Here is a tiny trained network, its code and every weight. The questions are about switching its units off for an input and a class, where a switched-off unit gives its printed mean instead of its output.

import numpy as np


def w(rows, s, z=0):
    codes = np.array(rows[::2]) - 128.0
    scale = np.full(codes.shape[1], s)
    scale[-1] = z or s
    return codes * scale


def f(y):
    return y / 2 * (1 + np.tanh(0.7978845608 * (y + 0.044715 * y**3)))


def log_softmax(a):
    a = a - a.max(-1, keepdims=True)
    return a - np.log(np.exp(a).sum(-1, keepdims=True))


def net(x, mask):
    res = np.array(x, float).reshape(1, 8) / 4 @ E
    y = f(res @ A[0][:, :-1].T + A[0][:, -1])
    res = res + np.where(mask, y, B[0][:, -1]) @ B[0][:, :-1]
    return log_softmax(res[-1] @ U[:, :-1].T + U[:, -1])


A, B = {}, {}
E = w([
[199,147,46,255,107,158,64,161,234],'x0',
[122,133,112,118,131,138,121,130,119],'x1',
[65,219,106,90,183,5,185,189,205],'x2',
[124,126,121,127,128,123,113,132,122],'x3',
[60,58,77,230,251,112,161,63,106],'x4',
[136,128,128,130,130,109,115,137,112],'x5',
[130,107,167,149,119,104,134,132,153],'x6',
[132,125,130,128,129,134,134,130,134],'x7',
],0.0086)
A[0] = w([
[98,153,152,95,130,116,125,110,50,253],'neuron 1',
[171,202,64,213,90,133,66,162,234,159],'neuron 2',
[73,185,160,5,65,71,155,132,133,168],'neuron 3',
[121,218,166,60,114,99,118,188,179,175],'neuron 4',
[96,101,214,111,184,177,131,171,130,211],'neuron 5',
[98,2,116,205,155,197,83,85,66,136],'neuron 6',
[94,111,75,150,192,80,135,124,136,115],'neuron 7',
[169,101,71,225,128,155,68,112,180,123],'neuron 8',
[201,110,146,62,63,166,70,175,108,194],'neuron 9',
[175,75,166,119,11,186,104,112,102,212],'neuron 10',
[144,73,167,89,49,198,75,146,106,191],'neuron 11',
[105,65,156,110,137,119,184,71,49,164],'neuron 12',
[141,93,58,240,125,191,109,135,145,134],'neuron 13',
[54,127,80,136,216,82,171,162,193,86],'neuron 14',
[52,126,103,162,197,56,158,124,142,119],'neuron 15',
],0.0097,0.005)
B[0] = w([
[124,85,197,127,111,114,137,105,96,188],'neuron 1',
[115,171,32,165,110,115,108,144,225,249],'neuron 2',
[234,125,139,117,117,63,152,179,95,213],'neuron 3',
[215,126,103,102,119,77,197,148,146,209],'neuron 4',
[103,111,128,75,115,130,133,112,84,164],'neuron 5',
[127,6,136,115,151,140,166,197,129,247],'neuron 6',
[125,159,178,103,126,165,93,115,124,189],'neuron 7',
[184,143,163,71,161,148,115,210,152,221],'neuron 8',
[100,214,155,149,121,133,96,98,143,203],'neuron 9',
[113,197,168,102,169,165,70,90,97,217],'neuron 10',
[112,159,189,145,131,146,98,79,101,201],'neuron 11',
[73,83,120,171,110,128,175,81,95,202],'neuron 12',
[196,114,179,109,168,152,103,194,139,221],'neuron 13',
[118,217,154,143,97,140,89,93,117,217],'neuron 14',
[133,165,181,115,146,167,69,90,97,212],'neuron 15',
],0.016,0.015)
U = w([
[111,165,190,120,103,98,126,27,50,202],'0',
[228,87,142,87,151,72,171,222,127,230],'1',
[128,203,122,157,155,164,37,122,178,143],'2',
[152,174,2,170,68,36,158,144,200,3],'3',
[66,1,124,146,157,137,186,116,79,50],'4',
],0.0071,0.0024)

Each question gives the input, the list of numbers given to net, and the class t.
The units are the neurons (one row each of A and B). Each row of codes is followed by its name. A weight is (code - 128) times the scale printed after its matrix; where a second scale follows, it is the last column's (A, B and U).
mask holds one flag per neuron, in row order. A switched-off neuron (its flag False) gives its mean, the last column of its row in B, instead of its output. The means were averaged over made-up inputs and are rounded, as every weight is.
A unit's drop is (log p(t) with every unit on - log p(t) with that unit switched off) / (log p(t) with every unit on - log p(t) with every unit switched off).
The circuit of an input: a set's keep is (log p(t) with only the set's units on - log p(t) with every unit switched off) / (log p(t) with every unit on - log p(t) with every unit switched off). Starting from the 12 units with the biggest drops (on a tie, the unit counted first), units are removed one at a time, each time the one whose removal leaves the highest keep (on an exact tie, the one counted first), for as long as the keep stays at least 0.8.
circuit, biggest first: the units of the circuit, biggest drop first
unit that matters most: the unit with the biggest drop
top k neurons: the k neurons with the biggest drops, biggest first
drop when u is switched off: that unit's drop, to one decimal
input [-8,-2,0,6,4,-8,4,-6], class 4: circuit, biggest first : (neuron 12; neuron 10)
input [8,1,-5,1,2,4,-8,5], class 1: unit that matters most : neuron 6
input [5,3,1,-4,-8,7,5,2], class 3: top 2 neurons : (neuron 4; neuron 2)
input [-1,-8,0,-7,-1,-5,-3,1], class 0: top 2 neurons : (neuron 6; neuron 2)
input [8,8,-3,6,1,-7,-2,6], class 1: top 2 neurons : (neuron 8; neuron 13)
input [1,5,8,4,-2,6,3,-5], class 3: top 3 neurons : (neuron 6; neuron 13; neuron 8)
input [-6,6,0,-6,7,1,-8,-3], class 4: top 2 neurons : (neuron 6; neuron 12)
input [-1,-2,0,-2,4,8,7,-4], class 4: top 3 neurons : (neuron 10; neuron 9; neuron 11)
input [0,1,2,2,8,-1,3,-2], class 0: drop when neuron 15 is switched off : 0.1
input [1,4,5,0,-8,5,-4,3], class 3: drop when neuron 2 is switched off : 0.2
input [-1,8,5,3,2,-5,4,1], class 0: drop when neuron 2 is switched off : 0.3
